After every row comes roughly how far along a hidden order it lies, from 0 to 20.
In the rows, 128 means zero.
[111, 146, 133, 109, 63, 125, 113, 120, 123, 109, 123, 163, 92, 128, 128, 144, 152, 137, 239, 140, 96, 99, 178, 109, 123, 147, 183, 117, 178, 152, 96, 126, 128, 130, 57, 116, 138, 101, 134, 143, 131, 96, 122, 128, 132, 121, 112, 197, 130, 106] : 20
[113, 107, 104, 141, 220, 149, 112, 106, 160, 133, 197, 1, 114, 118, 105, 109, 109, 107, 132, 141, 158, 115, 114, 120, 130, 118, 143, 113, 145, 117, 136, 107, 142, 143, 150, 133, 119, 160, 103, 135, 124, 121, 165, 134, 131, 132, 127, 143, 116, 116] : 4
[124, 104, 100, 141, 206, 147, 121, 106, 165, 134, 142, 30, 129, 122, 115, 124, 107, 112, 97, 136, 117, 133, 118, 132, 137, 111, 130, 120, 112, 110, 144, 102, 140, 164, 142, 137, 100, 152, 102, 123, 126, 129, 155, 137, 127, 138, 122, 145, 117, 128] : 1
[111, 102, 102, 142, 214, 148, 111, 112, 160, 135, 213, 1, 115, 117, 105, 111, 102, 106, 133, 136, 152, 119, 108, 120, 136, 120, 150, 115, 154, 117, 136, 105, 141, 135, 155, 132, 122, 154, 94, 136, 122, 126, 167, 133, 132, 134, 129, 144, 117, 114] : 3
[122, 115, 106, 124, 143, 141, 122, 97, 168, 128, 143, 98, 108, 130, 129, 108, 126, 126, 205, 138, 126, 116, 157, 116, 118, 135, 142, 116, 102, 122, 130, 105, 137, 156, 85, 129, 111, 136, 109, 132, 137, 114, 128, 128, 125, 120, 116, 172, 119, 122] : 9
[139, 119, 132, 128, 129, 132, 130, 123, 148, 136, 95, 125, 127, 124, 119, 119, 128, 129, 119, 143, 115, 128, 142, 132, 139, 128, 113, 130, 108, 120, 127, 121, 131, 137, 125, 139, 104, 135, 115, 119, 130, 130, 141, 130, 122, 136, 124, 142, 120, 129] : 5
[116, 124, 131, 117, 111, 120, 115, 129, 131, 124, 158, 137, 110, 128, 128, 136, 147, 125, 239, 136, 150, 103, 168, 111, 122, 160, 168, 118, 155, 142, 99, 115, 128, 109, 83, 115, 137, 98, 108, 138, 132, 112, 120, 124, 131, 124, 121, 165, 138, 108] : 13
[142, 122, 132, 128, 107, 130, 128, 125, 137, 131, 79, 138, 129, 126, 128, 122, 136, 131, 119, 141, 107, 127, 167, 132, 139, 126, 125, 131, 109, 124, 125, 125, 132, 144, 116, 137, 102, 123, 117, 119, 130, 122, 143, 131, 122, 134, 120, 144, 121, 131] : 6
[107, 110, 83, 140, 214, 151, 114, 90, 170, 128, 183, 17, 100, 121, 116, 109, 107, 111, 134, 137, 109, 120, 124, 121, 125, 105, 160, 112, 144, 118, 145, 100, 147, 170, 123, 132, 108, 152, 120, 138, 127, 111, 157, 137, 131, 128, 110, 168, 114, 121] : 6
[125, 129, 144, 115, 49, 114, 126, 141, 108, 122, 102, 181, 122, 131, 133, 150, 151, 139, 194, 155, 117, 115, 179, 122, 134, 162, 151, 127, 150, 144, 94, 123, 126, 114, 74, 118, 120, 87, 115, 134, 132, 112, 119, 125, 129, 128, 120, 160, 136, 117] : 13
[134, 117, 139, 124, 124, 128, 124, 127, 136, 134, 131, 116, 133, 125, 115, 121, 128, 124, 154, 143, 141, 119, 138, 128, 136, 138, 126, 126, 115, 127, 116, 121, 132, 131, 129, 135, 116, 128, 108, 121, 129, 131, 140, 127, 124, 132, 126, 145, 123, 123] : 6
[104, 119, 110, 123, 113, 120, 117, 135, 118, 110, 103, 130, 118, 130, 126, 186, 138, 134, 139, 141, 54, 121, 161, 129, 139, 128, 168, 121, 184, 143, 110, 116, 133, 152, 84, 117, 120, 86, 123, 155, 127, 104, 134, 140, 137, 134, 114, 166, 137, 120] : 14
[113, 110, 89, 139, 205, 152, 116, 98, 174, 130, 167, 26, 110, 120, 114, 110, 109, 115, 123, 141, 112, 122, 125, 123, 127, 110, 147, 116, 128, 115, 143, 100, 141, 172, 125, 137, 108, 152, 109, 134, 128, 120, 163, 138, 128, 132, 120, 164, 114, 125] : 5
[142, 113, 136, 130, 137, 128, 127, 128, 144, 139, 121, 109, 139, 123, 111, 120, 123, 125, 127, 145, 143, 126, 122, 133, 140, 132, 118, 125, 96, 120, 129, 117, 133, 121, 145, 136, 112, 140, 110, 119, 129, 136, 138, 129, 123, 136, 126, 134, 121, 126] : 4
[129, 103, 103, 141, 206, 142, 122, 112, 161, 139, 147, 26, 129, 124, 116, 120, 104, 111, 110, 142, 121, 129, 125, 132, 136, 117, 125, 122, 108, 108, 141, 100, 139, 152, 148, 136, 97, 160, 99, 128, 127, 129, 157, 136, 126, 139, 126, 135, 117, 129] : 0
[123, 140, 147, 111, 28, 119, 117, 116, 132, 116, 129, 176, 101, 128, 134, 128, 164, 133, 255, 136, 146, 96, 194, 107, 121, 163, 161, 119, 143, 146, 88, 127, 129, 113, 53, 117, 138, 92, 124, 130, 134, 103, 118, 117, 128, 116, 118, 189, 129, 108] : 18
[141, 123, 133, 126, 111, 127, 128, 120, 137, 133, 85, 126, 127, 126, 128, 122, 135, 130, 148, 141, 114, 124, 166, 126, 136, 127, 116, 130, 110, 125, 121, 121, 131, 139, 107, 135, 104, 127, 118, 117, 132, 123, 136, 128, 122, 133, 121, 152, 120, 133] : 7
[122, 122, 158, 115, 80, 107, 117, 152, 109, 126, 148, 141, 133, 128, 120, 159, 146, 128, 204, 143, 155, 108, 151, 120, 134, 159, 160, 123, 163, 144, 91, 121, 124, 89, 119, 113, 137, 94, 100, 137, 128, 122, 116, 123, 132, 129, 126, 151, 139, 107] : 12
[104, 110, 100, 129, 181, 135, 111, 106, 154, 124, 159, 64, 111, 128, 116, 128, 117, 119, 169, 144, 108, 117, 117, 121, 123, 133, 164, 115, 141, 124, 125, 104, 136, 148, 110, 127, 123, 123, 122, 152, 132, 117, 130, 134, 132, 123, 120, 172, 124, 115] : 10
[116, 125, 139, 119, 90, 113, 118, 146, 110, 123, 123, 122, 128, 129, 126, 170, 138, 131, 173, 139, 114, 117, 154, 124, 138, 149, 156, 127, 170, 140, 99, 119, 127, 117, 135, 117, 127, 91, 111, 143, 128, 118, 124, 130, 133, 133, 122, 157, 138, 114] : 11

[172, 113, 179, 132, 129, 117, 122, 209, 157, 188, 126, 131, 130, 133, 125, 226, 225, 121, 109, 131, 172, 133, 129, 157, 154, 152, 140, 185, 126, 117, 116, 127, 190, 176, 149, 168, 128, 161, 127, 199, 134, 120, 141, 126, 129, 129, 148, 144, 123, 166, 148, 130, 129, 125, 132, 127, 128, 129, 145, 125] : 3
[119, 157, 133, 150, 149, 141, 163, 135, 114, 127, 126, 175, 131, 121, 165, 133, 140, 127, 106, 133, 149, 171, 156, 159, 143, 122, 163, 131, 127, 114, 110, 126, 158, 132, 136, 142, 154, 219, 160, 128, 121, 118, 200, 148, 130, 129, 138, 129, 120, 123, 146, 128, 166, 128, 177, 156, 241, 173, 119, 255] : 20
[173, 138, 155, 136, 135, 137, 133, 165, 186, 139, 129, 131, 126, 138, 133, 193, 198, 135, 143, 125, 134, 121, 132, 177, 125, 147, 134, 138, 130, 139, 136, 130, 164, 175, 134, 137, 130, 119, 144, 149, 134, 138, 115, 131, 127, 126, 129, 131, 134, 162, 116, 127, 127, 131, 115, 130, 140, 127, 147, 129] : 7
[159, 143, 133, 141, 132, 141, 140, 131, 172, 125, 129, 126, 127, 137, 139, 180, 170, 136, 142, 125, 126, 132, 143, 192, 120, 132, 135, 134, 130, 135, 138, 129, 149, 159, 127, 127, 135, 133, 153, 128, 131, 133, 118, 129, 128, 127, 125, 125, 131, 135, 119, 128, 129, 131, 118, 138, 164, 130, 140, 158] : 11
[159, 118, 179, 132, 128, 115, 124, 209, 152, 181, 127, 123, 130, 138, 128, 224, 206, 120, 110, 132, 171, 137, 127, 154, 152, 148, 139, 160, 125, 118, 113, 126, 190, 178, 150, 165, 127, 172, 127, 187, 129, 120, 144, 128, 129, 129, 148, 141, 125, 167, 148, 128, 129, 124, 141, 124, 132, 128, 148, 128] : 3
[161, 125, 164, 136, 128, 125, 122, 174, 168, 143, 127, 132, 129, 133, 129, 205, 188, 125, 121, 130, 149, 132, 131, 163, 138, 143, 136, 146, 128, 123, 121, 128, 176, 168, 139, 155, 130, 156, 136, 153, 126, 126, 134, 127, 129, 128, 139, 135, 126, 151, 130, 128, 133, 126, 134, 128, 133, 130, 143, 131] : 6
[168, 134, 155, 138, 128, 129, 132, 171, 174, 134, 128, 126, 128, 136, 124, 200, 186, 131, 132, 127, 143, 127, 141, 169, 131, 140, 141, 144, 128, 129, 131, 128, 140, 175, 135, 143, 129, 148, 146, 133, 129, 130, 127, 126, 128, 127, 133, 129, 130, 142, 126, 130, 130, 129, 126, 129, 130, 128, 142, 133] : 7
[167, 123, 179, 133, 126, 120, 124, 207, 166, 177, 127, 127, 129, 135, 124, 228, 194, 124, 117, 131, 163, 133, 129, 166, 147, 150, 138, 153, 127, 129, 122, 128, 193, 179, 149, 162, 128, 143, 129, 184, 124, 128, 139, 126, 129, 129, 146, 140, 124, 165, 140, 128, 129, 125, 135, 128, 135, 127, 149, 128] : 4
[137, 180, 126, 147, 147, 162, 168, 118, 142, 130, 128, 170, 127, 130, 174, 131, 146, 138, 134, 128, 124, 157, 155, 183, 126, 127, 152, 128, 130, 130, 133, 128, 145, 157, 128, 127, 155, 161, 167, 130, 128, 132, 173, 149, 128, 128, 127, 126, 130, 125, 121, 128, 162, 132, 150, 159, 221, 165, 128, 245] : 20
[167, 144, 131, 144, 132, 137, 139, 131, 162, 123, 128, 128, 126, 135, 140, 227, 186, 142, 139, 126, 128, 133, 141, 176, 127, 131, 144, 133, 129, 135, 138, 129, 154, 162, 126, 131, 133, 147, 155, 134, 131, 133, 118, 131, 127, 127, 123, 127, 131, 130, 120, 128, 128, 131, 123, 138, 167, 125, 141, 177] : 11
[152, 139, 133, 140, 134, 134, 138, 156, 141, 124, 128, 136, 128, 133, 142, 168, 162, 132, 129, 128, 138, 143, 146, 198, 129, 127, 147, 133, 127, 126, 127, 128, 158, 161, 131, 135, 136, 160, 151, 118, 129, 125, 133, 128, 127, 128, 129, 131, 127, 125, 130, 128, 129, 127, 128, 144, 174, 126, 135, 180] : 12
[185, 137, 173, 135, 128, 137, 125, 182, 186, 173, 129, 125, 126, 140, 133, 199, 205, 135, 144, 124, 143, 122, 128, 174, 132, 156, 138, 151, 130, 137, 140, 129, 165, 179, 138, 145, 129, 115, 144, 173, 135, 136, 104, 129, 127, 127, 134, 136, 134, 166, 122, 128, 129, 132, 116, 132, 123, 128, 150, 111] : 4
[141, 142, 136, 143, 141, 132, 144, 136, 143, 145, 127, 148, 130, 131, 145, 156, 161, 128, 113, 131, 143, 153, 144, 169, 137, 124, 155, 131, 126, 119, 118, 127, 163, 153, 133, 138, 141, 190, 138, 119, 124, 121, 144, 129, 129, 128, 133, 127, 123, 126, 137, 129, 127, 125, 137, 150, 183, 136, 126, 189] : 15
[174, 138, 168, 135, 128, 137, 143, 174, 187, 162, 130, 125, 126, 139, 118, 199, 194, 135, 146, 125, 136, 121, 134, 176, 126, 153, 132, 144, 130, 138, 141, 130, 155, 173, 136, 141, 127, 121, 137, 165, 135, 136, 120, 129, 127, 126, 132, 133, 134, 164, 117, 127, 114, 133, 115, 130, 122, 125, 152, 130] : 6
[148, 161, 137, 145, 138, 152, 151, 120, 150, 129, 128, 152, 126, 136, 154, 127, 157, 138, 138, 126, 119, 145, 144, 200, 123, 131, 146, 127, 129, 134, 136, 130, 147, 154, 127, 126, 142, 144, 161, 128, 129, 133, 132, 134, 128, 127, 122, 127, 133, 133, 120, 128, 128, 130, 121, 148, 196, 139, 134, 224] : 15
[145, 137, 130, 143, 140, 134, 142, 126, 141, 131, 127, 148, 129, 130, 150, 155, 158, 128, 116, 131, 141, 151, 147, 169, 134, 124, 151, 133, 126, 117, 117, 126, 159, 152, 131, 134, 141, 181, 143, 130, 126, 122, 139, 132, 129, 128, 134, 129, 124, 128, 139, 129, 129, 125, 137, 146, 185, 139, 127, 203] : 14
[185, 140, 201, 133, 129, 136, 134, 225, 205, 227, 129, 123, 126, 143, 127, 255, 192, 134, 148, 124, 154, 122, 129, 166, 143, 193, 125, 156, 131, 139, 143, 130, 178, 190, 151, 160, 127, 111, 133, 241, 174, 137, 112, 128, 127, 127, 145, 143, 135, 198, 133, 146, 127, 132, 112, 129, 131, 125, 167, 131] : 0
[138, 155, 132, 144, 141, 145, 157, 132, 133, 129, 128, 161, 129, 131, 156, 142, 154, 132, 121, 129, 130, 154, 149, 158, 133, 125, 152, 130, 127, 124, 124, 128, 137, 138, 128, 128, 149, 171, 151, 132, 126, 121, 156, 137, 128, 128, 134, 127, 127, 125, 134, 128, 137, 128, 133, 151, 210, 149, 121, 191] : 17
[147, 155, 121, 145, 139, 143, 148, 128, 155, 128, 129, 146, 128, 132, 149, 156, 160, 134, 130, 127, 124, 145, 144, 179, 126, 125, 147, 130, 129, 129, 130, 128, 149, 149, 128, 129, 143, 157, 155, 130, 129, 129, 133, 130, 128, 128, 129, 131, 129, 127, 125, 128, 132, 128, 126, 147, 187, 138, 129, 209] : 15
[161, 130, 147, 138, 127, 132, 130, 161, 166, 127, 128, 126, 127, 135, 127, 195, 175, 132, 136, 127, 143, 133, 146, 172, 126, 129, 141, 137, 129, 131, 131, 129, 158, 175, 133, 141, 130, 139, 149, 128, 130, 129, 120, 128, 128, 128, 129, 129, 129, 137, 125, 127, 127, 128, 123, 133, 138, 127, 139, 142] : 9
